Below is a small trained network, with its code and all its weights. Each question gives an input and a class and asks what happens when units are switched off, that is, made to give their printed mean instead of their output.

import numpy as np


def w(rows, s, z=0):
    codes = np.array(rows[::2]) - 128.0
    scale = np.full(codes.shape[1], s)
    scale[-1] = z or s
    return codes * scale


def norm(h):
    return h / np.sqrt((h * h).mean(-1, keepdims=True) + 1e-5)


def f(y):
    return np.maximum(y, 0)


def log_softmax(a):
    a = a - a.max(-1, keepdims=True)
    return a - np.log(np.exp(a).sum(-1, keepdims=True))


def net(x, mask):
    res = np.array(x, float).reshape(1, 7) / 4 @ E
    u = 0
    for l in range(2):
        y = f(norm(res) @ A[l][:, :-1].T + A[l][:, -1])
        res = res + np.where(mask[u : u + 11], y, B[l][:, -1]) @ B[l][:, :-1]
        u += 11
    return log_softmax(norm(res)[-1] @ U[:, :-1].T + U[:, -1])


A, B = {}, {}
E = w([
[97,132,103,156,239,114,162,102,205,80,186,139],'x0',
[238,218,183,111,205,120,162,217,110,162,168,123],'x1',
[100,121,109,78,99,135,59,66,134,124,124,115],'x2',
[110,113,209,170,108,145,78,103,200,14,99,172],'x3',
[75,144,213,116,124,126,118,179,95,51,153,132],'x4',
[122,191,129,162,2,79,80,82,44,15,146,159],'x5',
[144,122,143,83,126,214,184,127,119,106,118,65],'x6',
],0.0052)
A[0] = w([
[154,192,142,132,65,139,196,117,57,117,184,136,92],'L0N0',
[82,133,193,166,117,92,117,147,147,73,118,176,83],'L0N1',
[128,135,84,191,145,108,135,14,245,158,164,139,149],'L0N2',
[211,130,128,173,159,170,148,180,170,155,108,77,119],'L0N3',
[83,109,150,115,124,240,167,88,134,144,118,96,170],'L0N4',
[87,162,110,193,178,101,198,123,93,82,166,127,127],'L0N5',
[188,155,213,98,199,194,155,231,169,153,131,95,3],'L0N6',
[32,81,136,66,144,123,87,3,59,56,143,145,122],'L0N7',
[132,154,75,235,162,109,182,166,140,72,210,158,113],'L0N8',
[223,124,163,179,176,144,171,152,83,156,139,126,55],'L0N9',
[77,114,218,151,132,127,90,122,157,84,173,141,35],'L0N10',
],0.0057,0.0028)
B[0] = w([
[102,178,143,160,203,81,73,24,97,217,157,99,204],'L0N0',
[163,105,50,184,61,148,36,119,105,123,11,104,215],'L0N1',
[209,42,128,168,115,150,1,122,181,172,23,189,243],'L0N2',
[82,110,111,66,73,155,121,157,217,121,161,117,221],'L0N3',
[178,132,124,165,118,172,148,88,231,142,90,170,204],'L0N4',
[86,170,61,110,134,104,241,128,102,82,126,88,196],'L0N5',
[81,200,245,80,176,122,227,183,135,139,146,195,245],'L0N6',
[99,120,116,125,167,66,140,139,113,78,195,44,255],'L0N7',
[61,87,188,48,107,90,142,52,57,67,103,163,219],'L0N8',
[48,188,153,67,138,63,148,113,65,119,143,102,206],'L0N9',
[142,81,43,168,96,126,91,113,90,177,124,111,199],'L0N10',
],0.0058,0.005)
A[1] = w([
[246,210,184,169,120,116,117,152,86,190,105,196,237],'L1N0',
[62,52,109,136,165,189,105,171,232,114,73,163,92],'L1N1',
[133,139,209,92,148,136,165,148,113,133,137,141,2],'L1N2',
[125,94,157,174,110,97,80,126,107,13,105,207,114],'L1N3',
[200,148,123,87,134,143,144,77,143,232,140,103,121],'L1N4',
[118,169,194,161,88,191,83,107,91,108,80,82,131],'L1N5',
[120,46,108,99,119,149,105,74,139,50,104,186,71],'L1N6',
[140,99,115,157,85,89,89,2,122,103,99,109,74],'L1N7',
[127,107,57,117,202,124,59,109,149,185,134,197,160],'L1N8',
[137,49,144,124,196,160,85,91,191,197,57,146,152],'L1N9',
[113,133,153,69,223,83,213,134,158,177,160,209,194],'L1N10',
],0.006,0.0023)
B[1] = w([
[143,53,103,83,125,206,182,112,232,230,184,171,205],'L1N0',
[111,114,111,120,97,132,142,101,104,166,254,49,217],'L1N1',
[88,161,179,115,197,191,160,195,192,115,168,130,174],'L1N2',
[208,139,140,159,85,121,114,125,104,105,80,162,231],'L1N3',
[193,101,152,189,75,195,70,133,143,79,50,135,188],'L1N4',
[171,118,96,197,108,90,70,132,90,119,87,161,186],'L1N5',
[130,196,172,82,166,131,136,210,77,147,73,154,209],'L1N6',
[117,202,173,114,191,102,167,191,116,90,101,131,254],'L1N7',
[222,144,127,193,73,210,166,126,125,121,145,138,197],'L1N8',
[137,67,54,119,109,184,123,70,187,202,184,113,228],'L1N9',
[130,146,170,130,130,83,119,202,119,113,121,210,251],'L1N10',
],0.0068)
U = w([
[190,177,138,199,96,55,48,135,64,37,39,141,150],'0',
[206,45,75,186,85,228,74,80,211,221,155,102,215],'1',
[97,165,215,60,188,133,224,207,190,181,181,172,113],'2',
[34,153,96,116,166,62,131,49,75,101,164,3,2],'3',
],0.0083,0.0022)

Each question gives the input, the list of numbers given to net, and the class t.
The units are the neurons (one row each of A and B). Each row of codes is followed by its name. A weight is (code - 128) times the scale printed after its matrix; where a second scale follows, it is the last column's (A, B and U).
mask holds one flag per neuron, layer by layer. A switched-off neuron (its flag False) gives its mean, the last column of its row in B, instead of its output. The means were averaged over made-up inputs and are rounded, as every weight is.
A unit's drop is (log p(t) with every unit on - log p(t) with that unit switched off) / (log p(t) with every unit on - log p(t) with every unit switched off).
The circuit of an input: a set's keep is (log p(t) with only the set's units on - log p(t) with every unit switched off) / (log p(t) with every unit on - log p(t) with every unit switched off). Starting from the 12 units with the biggest drops (on a tie, the unit counted first), units are removed one at a time, each time the one whose removal leaves the highest keep (on an exact tie, the one counted first), for as long as the keep stays at least 0.8.
units of the circuit, in order: the units of the circuit, biggest drop first
most important unit: the unit with the biggest drop
k most important neurons: the k neurons with the biggest drops, biggest first
top k neurons in layer l: the k neurons of layer l with the biggest drops, biggest first
drop of u: that unit's drop, to one decimal
input [7,4,-8,7,7,1,4], class 0: top 2 neurons in layer 0 : L0N1, L0N10
input [1,-5,3,-6,7,6,-1], class 3: most important unit : L0N7
input [-2,-2,-5,-2,1,2,4], class 1: 2 most important neurons : L0N8, L0N7
input [1,-7,-7,-2,-5,3,1], class 0: top 3 neurons in layer 1 : L1N7, L1N0, L1N6
input [-8,-5,8,-6,3,8,0], class 3: units of the circuit, in order : L0N7, L0N2
input [-6,5,-6,8,-7,2,-2], class 1: 2 most important neurons : L1N0, L1N7
input [-1,5,8,-1,3,4,4], class 3: units of the circuit, in order : L1N10, L0N0
input [2,-6,-8,6,4,-2,8], class 1: 2 most important neurons : L0N4, L1N1
input [-1,7,1,-5,0,8,-6], class 2: 3 most important neurons : L1N0, L0N1, L0N7
input [3,-6,-1,-1,4,-3,7], class 1: 2 most important neurons : L0N4, L0N8
input [6,-4,-4,-2,-1,1,-2], class 0: top 2 neurons in layer 0 : L0N8, L0N2
input [5,-2,4,0,1,0,2], class 1: top 2 neurons in layer 1 : L1N9, L1N8
input [-4,7,2,7,8,0,-4], class 1: top 2 neurons in layer 1 : L1N0, L1N7
input [0,-6,6,-7,-1,8,6], class 3: units of the circuit, in order : L0N7
input [6,-2,-3,3,1,-4,3], class 1: 2 most important neurons : L0N2, L1N9
input [0,7,4,6,-4,3,-8], class 1: 2 most important neurons : L1N0, L0N7
input [-2,-1,-2,-6,6,8,6], class 3: top 3 neurons in layer 0 : L0N0, L0N2, L0N1
input [8,-4,7,-4,6,-2,-3], class 3: top 2 neurons in layer 0 : L0N7, L0N5
input [4,1,-7,-7,-7,8,5], class 3: drop of L1N3 : 0.1
input [-4,5,-5,3,3,5,8], class 2: units of the circuit, in order : L1N0
input [-3,-7,5,-7,4,0,-3], class 3: drop of L0N7 : 0.1
input [6,8,3,-8,-6,8,3], class 3: drop of L1N3 : 0.2
